Here is a tiny trained network, its code and every weight. The questions are about switching its units off for an input and a class, where a switched-off unit gives its printed mean instead of its output.

import numpy as np


def w(rows, s, z=0):
    codes = np.array(rows[::2]) - 128.0
    scale = np.full(codes.shape[1], s)
    scale[-1] = z or s
    return codes * scale


def f(y):
    return y / 2 * (1 + np.tanh(0.7978845608 * (y + 0.044715 * y**3)))


def log_softmax(a):
    a = a - a.max(-1, keepdims=True)
    return a - np.log(np.exp(a).sum(-1, keepdims=True))


def net(x, mask):
    res = np.array(x, float).reshape(1, 7) / 4 @ E
    y = f(res @ A[0][:, :-1].T + A[0][:, -1])
    res = res + np.where(mask, y, B[0][:, -1]) @ B[0][:, :-1]
    return log_softmax(res[-1] @ U[:, :-1].T + U[:, -1])


A, B = {}, {}
E = w([
[127,142,112,185,112,123,171,117],'x0',
[161,118,138,112,129,129,137,148],'x1',
[114,145,116,164,135,122,147,127],'x2',
[144,124,157,126,102,124,123,125],'x3',
[135,118,150,168,103,139,151,140],'x4',
[42,8,207,129,192,9,236,85],'x5',
[39,170,69,2,16,57,181,246],'x6',
],0.0065)
A[0] = w([
[143,15,161,102,162,88,153,122,200],'n0',
[72,184,85,104,57,104,179,198,112],'n1',
[209,248,74,151,75,253,17,178,106],'n2',
[228,107,129,181,208,192,93,2,149],'n3',
[99,65,152,134,136,16,137,53,3],'n4',
[170,221,92,131,78,197,45,125,47],'n5',
[46,109,207,94,160,74,157,82,93],'n6',
[208,132,165,218,237,202,69,33,104],'n7',
[84,155,48,52,12,81,147,212,143],'n8',
],0.007,0.0021)
B[0] = w([
[150,114,89,206,149,59,168,77,183],'n0',
[80,159,166,97,72,194,108,182,198],'n1',
[205,12,6,198,254,55,239,126,248],'n2',
[133,247,229,34,54,213,91,219,220],'n3',
[213,80,37,221,207,82,212,115,178],'n4',
[181,55,93,231,228,26,236,51,197],'n5',
[98,94,119,156,162,88,172,140,184],'n6',
[174,240,173,47,57,219,46,155,228],'n7',
[116,220,247,30,78,203,55,214,231],'n8',
],0.0064,0.011)
U = w([
[104,232,161,55,21,241,2,176,252],'0',
[144,8,42,221,239,71,200,56,4],'1',
],0.0067,0.0015)

Each question gives the input, the list of numbers given to net, and the class t.
The units are the neurons (one row each of A and B). Each row of codes is followed by its name. A weight is (code - 128) times the scale printed after its matrix; where a second scale follows, it is the last column's (A, B and U).
mask holds one flag per neuron, in row order. A switched-off neuron (its flag False) gives its mean, the last column of its row in B, instead of its output. The means were averaged over made-up inputs and are rounded, as every weight is.
A unit's drop is (log p(t) with every unit on - log p(t) with that unit switched off) / (log p(t) with every unit on - log p(t) with every unit switched off).
The circuit of an input: a set's keep is (log p(t) with only the set's units on - log p(t) with every unit switched off) / (log p(t) with every unit on - log p(t) with every unit switched off). Starting from all 9 units, units are removed one at a time, each time the one whose removal leaves the highest keep (on an exact tie, the one counted first), for as long as the keep stays at least 0.8.
circuit, biggest first: the units of the circuit, biggest drop first
top k neurons: the k neurons with the biggest drops, biggest first
drop when u is switched off: that unit's drop, to one decimal
input [-2,8,3,2,1,-4,3], class 1: top 3 neurons : n2; n3; n7
input [6,4,-6,-6,-8,-2,0], class 1: circuit, biggest first : n7
input [4,8,-5,4,-1,7,7], class 0: top 2 neurons : n8; n2
input [-1,-5,3,-6,5,4,4], class 0: top 3 neurons : n2; n5; n8
input [2,-2,-8,1,0,-7,5], class 1: top 2 neurons : n2; n5
input [6,-3,-4,-5,8,-4,-3], class 1: top 3 neurons : n2; n8; n5
input [-6,-2,5,-6,2,-2,1], class 1: top 2 neurons : n3; n7
input [0,7,2,-6,-3,-3,-2], class 1: top 3 neurons : n8; n2; n1
input [8,-8,3,0,-8,8,8], class 0: top 4 neurons : n8; n2; n1; n5
input [1,-1,3,-7,3,-7,6], class 1: drop when n2 is switched off : 1.4
input [3,-8,5,-6,-5,6,-8], class 0: drop when n7 is switched off : 0.3
input [0,0,-8,-4,-2,4,-6], class 0: drop when n6 is switched off : 0.0
input [-7,-8,-8,3,4,-7,6], class 1: drop when n7 is switched off : 0.2
input [-2,-8,1,-4,5,-6,4], class 1: circuit, biggest first : n2
